Here is a tiny trained network, its code and every weight. The questions are about switching its units off for an input and a class, where a switched-off unit gives its printed mean instead of its output.

import numpy as np


def w(rows, s, z=0):
    codes = np.array(rows[::2]) - 128.0
    scale = np.full(codes.shape[1], s)
    scale[-1] = z or s
    return codes * scale


def f(y):
    return y / 2 * (1 + np.tanh(0.7978845608 * (y + 0.044715 * y**3)))


def log_softmax(a):
    a = a - a.max(-1, keepdims=True)
    return a - np.log(np.exp(a).sum(-1, keepdims=True))


def net(x, mask):
    res = np.array(x, float).reshape(1, 5) / 4 @ E
    y = f(res @ A[0][:, :-1].T + A[0][:, -1])
    res = res + np.where(mask, y, B[0][:, -1]) @ B[0][:, :-1]
    return log_softmax(res[-1] @ U[:, :-1].T + U[:, -1])


A, B = {}, {}
E = w([
[178,176,209,202,70,190,199,241],'x0',
[131,146,131,98,90,113,168,103],'x1',
[141,115,124,100,123,134,133,137],'x2',
[136,97,149,102,146,122,123,142],'x3',
[31,2,156,147,47,249,156,83],'x4',
],0.0063)
A[0] = w([
[64,100,76,97,143,73,57,93,2],'N1',
[56,96,139,160,99,203,179,70,161],'N2',
[138,151,120,134,72,111,135,107,47],'N3',
[15,49,190,124,69,235,113,100,216],'N4',
[153,151,204,126,129,159,165,196,4],'N5',
[168,186,129,109,150,88,91,147,124],'N6',
[78,82,3,91,165,63,82,60,37],'N7',
[222,229,106,95,172,46,96,168,134],'N8',
[108,92,82,72,134,75,97,73,12],'N9',
[197,165,200,178,50,164,164,245,88],'N10',
[110,101,18,89,146,80,84,19,52],'N11',
[202,137,163,165,116,199,186,216,29],'N12',
[172,204,125,102,202,90,106,165,156],'N13',
[182,191,120,135,147,5,116,163,128],'N14',
[92,91,132,153,135,159,124,135,178],'N15',
[145,95,121,110,157,136,157,144,69],'N16',
],0.006,0.00079)
B[0] = w([
[164,171,170,145,170,154,192,65,190],'N1',
[79,55,68,64,95,112,99,186,201],'N2',
[120,132,120,149,124,94,178,104,125],'N3',
[42,40,2,61,40,42,56,211,253],'N4',
[183,142,157,160,151,187,190,131,166],'N5',
[123,114,74,106,23,115,79,216,165],'N6',
[187,197,224,170,217,199,250,47,234],'N7',
[51,36,42,107,38,110,71,162,229],'N8',
[152,173,211,135,162,169,150,71,184],'N9',
[166,210,245,181,217,206,188,30,231],'N10',
[187,203,207,191,187,160,187,72,230],'N11',
[134,138,174,185,162,167,216,59,198],'N12',
[93,120,69,104,64,44,101,157,191],'N13',
[80,48,35,99,25,87,72,199,203],'N14',
[88,119,140,90,117,74,61,180,149],'N15',
[132,126,136,125,125,118,133,143,126],'N16',
],0.0046,0.0063)
U = w([
[90,72,7,85,24,93,85,172,253],'0',
[168,190,239,150,215,165,204,93,3],'1',
],0.011,0.00052)

Each question gives the input, the list of numbers given to net, and the class t.
The units are the neurons (one row each of A and B). Each row of codes is followed by its name. A weight is (code - 128) times the scale printed after its matrix; where a second scale follows, it is the last column's (A, B and U).
mask holds one flag per neuron, in row order. A switched-off neuron (its flag False) gives its mean, the last column of its row in B, instead of its output. The means were averaged over made-up inputs and are rounded, as every weight is.
A unit's drop is (log p(t) with every unit on - log p(t) with that unit switched off) / (log p(t) with every unit on - log p(t) with every unit switched off).
The circuit of an input: a set's keep is (log p(t) with only the set's units on - log p(t) with every unit switched off) / (log p(t) with every unit on - log p(t) with every unit switched off). Starting from the 12 units with the biggest drops (on a tie, the unit counted first), units are removed one at a time, each time the one whose removal leaves the highest keep (on an exact tie, the one counted first), for as long as the keep stays at least 0.8.
circuit, biggest first: the units of the circuit, biggest drop first
k most important neurons: the k neurons with the biggest drops, biggest first
drop when u is switched off: that unit's drop, to one decimal
input [-3,-1,-3,2,1], class 1: circuit, biggest first	[N8]
input [6,6,-1,-8,-6], class 0: 3 most important neurons	[N8, N14, N7]
input [7,-6,6,-1,8], class 0: 2 most important neurons	[N4, N2]
input [-7,5,7,2,-5], class 1: 2 most important neurons	[N7, N11]
input [7,4,-6,-8,-7], class 0: 2 most important neurons	[N8, N14]
input [6,2,-3,-2,7], class 0: 2 most important neurons	[N4, N2]
input [-3,-8,8,4,1], class 1: 3 most important neurons	[N8, N14, N4]
input [7,-4,-2,1,-7], class 0: 2 most important neurons	[N8, N14]
input [-7,7,-6,-5,-6], class 1: 4 most important neurons	[N7, N11, N4, N9]
input [-5,-6,-3,5,-4], class 1: 3 most important neurons	[N4, N7, N11]
input [-7,8,-4,0,5], class 1: drop when N7 is switched off	0.2
input [-4,4,3,-5,1], class 1: drop when N11 is switched off	0.0
input [-5,-8,2,2,-4], class 1: drop when N7 is switched off	1.9
